Below is a small trained network, with its code and all its weights. Each question gives an input and a target symbol and asks what happens when units are switched off, that is, made to give their printed mean instead of their output.

import numpy as np


def w(rows, s, z=0):
    codes = np.array(rows[::2]) - 128.0
    scale = np.full(codes.shape[1], s)
    scale[-1] = z or s
    return codes * scale


def norm(h):
    return h / np.sqrt((h * h).mean(-1, keepdims=True) + 1e-5)


def f(y):
    return y / 2 * (1 + np.tanh(0.7978845608 * (y + 0.044715 * y**3)))


def softmax(a):
    e = np.exp(a - a.max(-1, keepdims=True))
    return e / e.sum(-1, keepdims=True)


def log_softmax(a):
    a = a - a.max(-1, keepdims=True)
    return a - np.log(np.exp(a).sum(-1, keepdims=True))


def net(x, mask):
    ids = ['βγεζθμπστφω'.index(c) for c in x.split()]
    T = len(ids)
    res = E[ids] + P[:T]
    u = 0
    for l in range(2):
        r = norm(res)
        for j in range(2):
            rows = slice(2 * j, 2 * j + 2)
            q, k, v = (r @ M[l][rows].T for M in (Q, K, V))
            z = softmax(np.where(np.tri(T) > 0, q @ k.T / 2**0.5, -1e9)) @ v
            o = O[l][rows]
            res = res + np.where(mask[u + j], z, o[:, -1]) @ o[:, :-1]
        u += 2
        y = f(norm(res) @ A[l][:, :-1].T + A[l][:, -1])
        res = res + np.where(mask[u : u + 12], y, B[l][:, -1]) @ B[l][:, :-1]
        u += 12
    return log_softmax(norm(res)[-1] @ U[:, :-1].T + U[:, -1])


Q, K, V, O, A, B = {}, {}, {}, {}, {}, {}
E = w([
[253,94,149],'β',
[42,186,103],'γ',
[67,154,126],'ε',
[95,142,109],'ζ',
[158,106,150],'θ',
[85,157,134],'μ',
[94,104,144],'π',
[140,184,111],'σ',
[108,52,162],'τ',
[68,224,101],'φ',
[149,135,90],'ω',
],0.011)
P = w([
[144,163,159],'0',
[101,151,124],'1',
[89,37,3],'2',
[137,165,171],'3',
[87,148,132],'4',
[172,49,8],'5',
[134,170,186],'6',
[166,181,115],'7',
[170,86,24],'8',
[136,178,186],'9',
],0.0047)
Q[0] = w([
[147,133,181],'L0H1',
[127,143,249],'L0H1',
[139,22,92],'L0H2',
[51,165,3],'L0H2',
],0.016)
K[0] = w([
[150,90,193],'L0H1',
[148,115,188],'L0H1',
[172,4,56],'L0H2',
[166,219,64],'L0H2',
],0.016)
V[0] = w([
[150,152,212],'L0H1',
[144,127,150],'L0H1',
[109,253,91],'L0H2',
[63,139,181],'L0H2',
],0.005)
O[0] = w([
[105,169,100,110],'L0H1',
[125,133,129,116],'L0H1',
[117,3,154,253],'L0H2',
[158,128,133,136],'L0H2',
],0.0076,0.0049)
A[0] = w([
[104,111,126,21],'L0N1',
[11,113,89,196],'L0N2',
[241,183,59,158],'L0N3',
[117,134,114,91],'L0N4',
[166,140,105,93],'L0N5',
[60,88,135,14],'L0N6',
[103,160,45,164],'L0N7',
[148,143,83,113],'L0N8',
[145,157,112,10],'L0N9',
[109,60,98,124],'L0N10',
[148,113,160,105],'L0N11',
[137,79,173,98],'L0N12',
],0.011,0.0013)
B[0] = w([
[106,117,134,136],'L0N1',
[137,122,250,253],'L0N2',
[77,59,182,167],'L0N3',
[125,112,141,125],'L0N4',
[132,133,134,124],'L0N5',
[64,115,132,189],'L0N6',
[119,62,175,152],'L0N7',
[116,126,156,126],'L0N8',
[90,123,99,112],'L0N9',
[166,71,132,207],'L0N10',
[131,156,84,139],'L0N11',
[102,135,46,172],'L0N12',
],0.017,0.0061)
Q[1] = w([
[238,99,67],'L1H1',
[2,36,176],'L1H1',
[145,212,140],'L1H2',
[102,81,181],'L1H2',
],0.0093)
K[1] = w([
[184,72,42],'L1H1',
[63,92,255],'L1H1',
[94,16,160],'L1H2',
[219,140,122],'L1H2',
],0.0087)
V[1] = w([
[154,144,125],'L1H1',
[201,70,156],'L1H1',
[100,141,178],'L1H2',
[255,101,127],'L1H2',
],0.0085)
O[1] = w([
[152,140,117,62],'L1H1',
[80,137,84,252],'L1H1',
[133,152,163,187],'L1H2',
[254,119,122,100],'L1H2',
],0.0083,0.0021)
A[1] = w([
[110,105,185,148],'L1N1',
[149,209,245,245],'L1N2',
[49,210,151,186],'L1N3',
[199,163,131,120],'L1N4',
[14,97,120,102],'L1N5',
[101,92,206,177],'L1N6',
[36,220,167,110],'L1N7',
[125,118,166,93],'L1N8',
[172,114,205,8],'L1N9',
[147,42,135,129],'L1N10',
[176,118,244,5],'L1N11',
[84,178,148,130],'L1N12',
],0.011,0.0023)
B[1] = w([
[104,145,85,205],'L1N1',
[251,112,160,218],'L1N2',
[186,164,93,155],'L1N3',
[101,88,148,121],'L1N4',
[67,172,172,182],'L1N5',
[97,137,70,254],'L1N6',
[165,177,73,160],'L1N7',
[118,118,97,155],'L1N8',
[86,132,110,165],'L1N9',
[179,142,168,201],'L1N10',
[37,128,122,205],'L1N11',
[160,144,106,137],'L1N12',
],0.027,0.0082)
U = w([
[139,167,94,124],'β',
[173,106,206,224],'γ',
[146,172,93,178],'ε',
[122,86,8,72],'ζ',
[174,209,148,61],'θ',
[102,212,206,85],'μ',
[95,44,153,113],'π',
[186,143,129,89],'σ',
[130,147,128,3],'τ',
[42,93,155,157],'φ',
[160,48,146,140],'ω',
],0.013,0.0051)

Each question gives the input, a string of symbols that net reads in full, and the target symbol t.
The units are the heads (2 rows each of Q, K, V and O) and the neurons (one row each of A and B). Each row of codes is followed by its name. A weight is (code - 128) times the scale printed after its matrix; where a second scale follows, it is the last column's (O, A, B and U).
mask holds one flag per unit, layer by layer, with each layer's heads first. A switched-off unit (its flag False) gives its mean, the last column of its rows in O or B, instead of its output. The means were averaged over made-up inputs and are rounded, as every weight is.
A unit's drop is (log p(t) with every unit on - log p(t) with that unit switched off) / (log p(t) with every unit on - log p(t) with every unit switched off).
The circuit of an input: a set's keep is (log p(t) with only the set's units on - log p(t) with every unit switched off) / (log p(t) with every unit on - log p(t) with every unit switched off). Starting from the 12 units with the biggest drops (on a tie, the unit counted first), units are removed one at a time, each time the one whose removal leaves the highest keep (on an exact tie, the one counted first), for as long as the keep stays at least 0.8.
circuit, biggest first: the units of the circuit, biggest drop first
unit that matters most: the unit with the biggest drop
k most important neurons: the k neurons with the biggest drops, biggest first
k most important neurons of layer l: the k neurons of layer l with the biggest drops, biggest first
heads that matter: for each layer, one digit per head in row order, 1 if its drop is at least 0.15 and else 0, layers parted by /
drop when u is switched off: that unit's drop, to one decimal
input σ β ω σ π σ π θ, target φ: unit that matters most : L0N3
input π φ σ σ π σ τ θ σ, target γ: circuit, biggest first : L0N2, L1N6, L1N1
input ζ σ σ τ σ ω τ σ, target γ: 2 most important neurons : L0N2, L1N6
input φ π τ φ σ σ, target π: 3 most important neurons : L1N2, L0N10, L0N3
input σ σ σ τ, target γ: 3 most important neurons : L0N2, L0N3, L1N6
input ω σ φ φ φ β, target φ: circuit, biggest first : L0N3, L1N2
input μ φ σ τ μ θ, target φ: 2 most important neurons of layer 0 : L0N3, L0N10
input ω π σ σ ω, target γ: heads that matter : 10 / 00
input φ σ σ φ γ σ, target ω: 3 most important neurons of layer 0 : L0N10, L0N2, L0N6
input σ ζ ω, target φ: heads that matter : 01 / 00
input π ζ τ φ σ σ, target π: 2 most important neurons : L1N2, L0N3
input σ μ π ω σ φ, target φ: 4 most important neurons of layer 1 : L1N11, L1N6, L1N9, L1N1
input φ π ζ σ, target ζ: 4 most important neurons of layer 1 : L1N2, L1N10, L1N5, L1N11
input ω γ ω, target π: 2 most important neurons : L1N2, L0N10
input ε σ ω β μ ζ, target φ: unit that matters most : L0H2
input ω π π φ π ε σ σ, target φ: 2 most important neurons : L1N2, L0N3
input φ τ π σ σ σ σ π ω, target φ: 2 most important neurons of layer 0 : L0N3, L0N12
input ε ζ φ σ, target ζ: 4 most important neurons of layer 0 : L0N2, L0N12, L0N6, L0N3
input σ ε φ σ τ σ, target ω: 4 most important neurons of layer 1 : L1N11, L1N10, L1N2, L1N5
input σ θ σ φ ω μ π ω, target γ: most important neuron of layer 0 : L0N2
input σ τ σ σ σ φ, target φ: 2 most important neurons of layer 1 : L1N11, L1N6
input π σ σ θ γ ζ, target φ: drop when L1N10 is switched off : 0.1
input γ β τ θ π θ ε π σ, target φ: drop when L1N2 is switched off : 0.2
input θ φ σ ω ε σ π γ ω, target π: drop when L0N3 is switched off : 0.4
input σ σ σ σ β, target φ: drop when L1N8 is switched off : 0.0
